Here is a tiny trained network, its code and every weight. The questions are about switching its units off for an input and a class, where a switched-off unit gives its printed mean instead of its output.

import numpy as np


def w(rows, s, z=0):
    codes = np.array(rows[::2]) - 128.0
    scale = np.full(codes.shape[1], s)
    scale[-1] = z or s
    return codes * scale


def f(y):
    return np.maximum(y, 0)


def log_softmax(a):
    a = a - a.max(-1, keepdims=True)
    return a - np.log(np.exp(a).sum(-1, keepdims=True))


def net(x, mask):
    res = np.array(x, float).reshape(1, 5) / 4 @ E
    y = f(res @ A[0][:, :-1].T + A[0][:, -1])
    res = res + np.where(mask, y, B[0][:, -1]) @ B[0][:, :-1]
    return log_softmax(res[-1] @ U[:, :-1].T + U[:, -1])


A, B = {}, {}
E = w([
[193,39,161,108,43,133,94],'x0',
[114,157,146,65,144,56,62],'x1',
[179,110,132,97,245,151,135],'x2',
[142,150,154,135,120,125,134],'x3',
[153,183,79,52,74,137,171],'x4',
],0.012)
A[0] = w([
[147,108,131,156,140,229,233,140],'N0',
[121,152,142,83,113,157,168,108],'N1',
[137,134,92,162,106,243,110,116],'N2',
[211,138,142,88,245,167,184,10],'N3',
[147,182,70,35,100,180,184,59],'N4',
[154,121,98,212,129,205,221,110],'N5',
[155,172,46,20,91,126,175,37],'N6',
[41,154,107,143,151,121,142,88],'N7',
[82,164,101,116,162,104,199,78],'N8',
[88,155,165,170,45,90,142,142],'N9',
[80,126,169,232,188,131,71,113],'N10',
[59,163,167,66,119,54,73,145],'N11',
[92,80,173,174,176,139,115,119],'N12',
[70,170,123,131,189,124,204,13],'N13',
[39,155,99,157,54,123,139,4],'N14',
[196,29,160,90,64,137,99,36],'N15',
[159,153,79,38,125,132,252,23],'N16',
[56,214,104,162,200,99,184,95],'N17',
[102,100,112,110,129,169,113,136],'N18',
[171,153,146,29,202,16,86,126],'N19',
[114,72,111,137,146,117,107,103],'N20',
[214,86,155,73,156,173,111,149],'N21',
],0.011,0.0022)
B[0] = w([
[98,236,81,45,181,167,45,231],'N0',
[115,121,153,138,180,114,79,162],'N1',
[124,146,149,90,144,141,72,184],'N2',
[21,39,29,177,113,100,228,241],'N3',
[127,117,202,191,149,51,140,215],'N4',
[113,234,92,98,201,170,1,234],'N5',
[160,160,187,223,165,86,104,215],'N6',
[146,128,158,95,91,131,138,188],'N7',
[169,98,148,84,111,143,140,199],'N8',
[53,71,53,166,122,145,176,204],'N9',
[159,135,197,183,163,44,134,212],'N10',
[112,201,87,82,127,118,50,216],'N11',
[129,123,175,207,186,51,112,191],'N12',
[201,87,150,75,62,195,196,209],'N13',
[68,95,63,122,124,97,213,200],'N14',
[204,94,160,61,68,157,164,224],'N15',
[103,146,207,217,133,96,117,216],'N16',
[200,142,159,59,53,198,170,249],'N17',
[134,116,139,119,146,114,137,142],'N18',
[78,144,78,113,111,171,25,240],'N19',
[151,109,160,135,161,110,115,158],'N20',
[96,86,104,98,93,145,214,204],'N21',
],0.0083,0.013)
U = w([
[115,174,86,85,161,141,1,134],'0',
[160,131,225,207,178,60,121,66],'1',
[226,118,161,60,106,156,174,81],'2',
[49,105,40,149,144,112,195,253],'3',
],0.015,0.0015)

Each question gives the input, the list of numbers given to net, and the class t.
The units are the neurons (one row each of A and B). Each row of codes is followed by its name. A weight is (code - 128) times the scale printed after its matrix; where a second scale follows, it is the last column's (A, B and U).
mask holds one flag per neuron, in row order. A switched-off neuron (its flag False) gives its mean, the last column of its row in B, instead of its output. The means were averaged over made-up inputs and are rounded, as every weight is.
A unit's drop is (log p(t) with every unit on - log p(t) with that unit switched off) / (log p(t) with every unit on - log p(t) with every unit switched off).
The circuit of an input: a set's keep is (log p(t) with only the set's units on - log p(t) with every unit switched off) / (log p(t) with every unit on - log p(t) with every unit switched off). Starting from the 12 units with the biggest drops (on a tie, the unit counted first), units are removed one at a time, each time the one whose removal leaves the highest keep (on an exact tie, the one counted first), for as long as the keep stays at least 0.8.
circuit, biggest first: the units of the circuit, biggest drop first
top k neurons: the k neurons with the biggest drops, biggest first
drop of u: that unit's drop, to one decimal
input [-3,7,8,8,6], class 3: circuit, biggest first	N3
input [-8,-7,-8,5,1], class 2: top 2 neurons	N17; N13
input [7,-7,-7,5,3], class 0: top 2 neurons	N5; N3
input [-5,-3,-2,-4,-5], class 1: top 4 neurons	N10; N12; N15; N21
input [-1,5,-7,-2,-1], class 3: top 4 neurons	N14; N9; N5; N0
input [-1,-3,1,8,4], class 1: top 2 neurons	N19; N4
input [2,6,-3,-5,-8], class 1: top 2 neurons	N10; N0
input [-5,-6,-6,8,2], class 0: top 2 neurons	N5; N3
input [-1,-3,-1,8,4], class 1: top 4 neurons	N19; N4; N11; N16
input [-4,5,-7,-8,-4], class 3: top 2 neurons	N14; N5
input [3,-1,-3,-1,4], class 1: top 2 neurons	N3; N17
input [-8,-8,-1,-2,-2], class 0: top 3 neurons	N5; N0; N15
input [-3,4,-5,0,1], class 3: top 2 neurons	N5; N14
input [-7,-3,-7,-8,1], class 2: circuit, biggest first	N17
input [-2,-3,8,3,8], class 1: top 2 neurons	N16; N6
input [8,7,2,8,-6], class 2: top 2 neurons	N15; N5
input [0,1,-3,7,3], class 1: top 2 neurons	N3; N21
input [2,2,4,-5,8], class 1: drop of N20	0.0
input [6,3,8,-8,-3], class 3: drop of N3	0.4
input [8,2,0,4,-4], class 2: circuit, biggest first	N15
input [3,0,-2,-5,-2], class 2: drop of N5	0.2
input [0,0,-4,-5,5], class 1: drop of N3	0.2
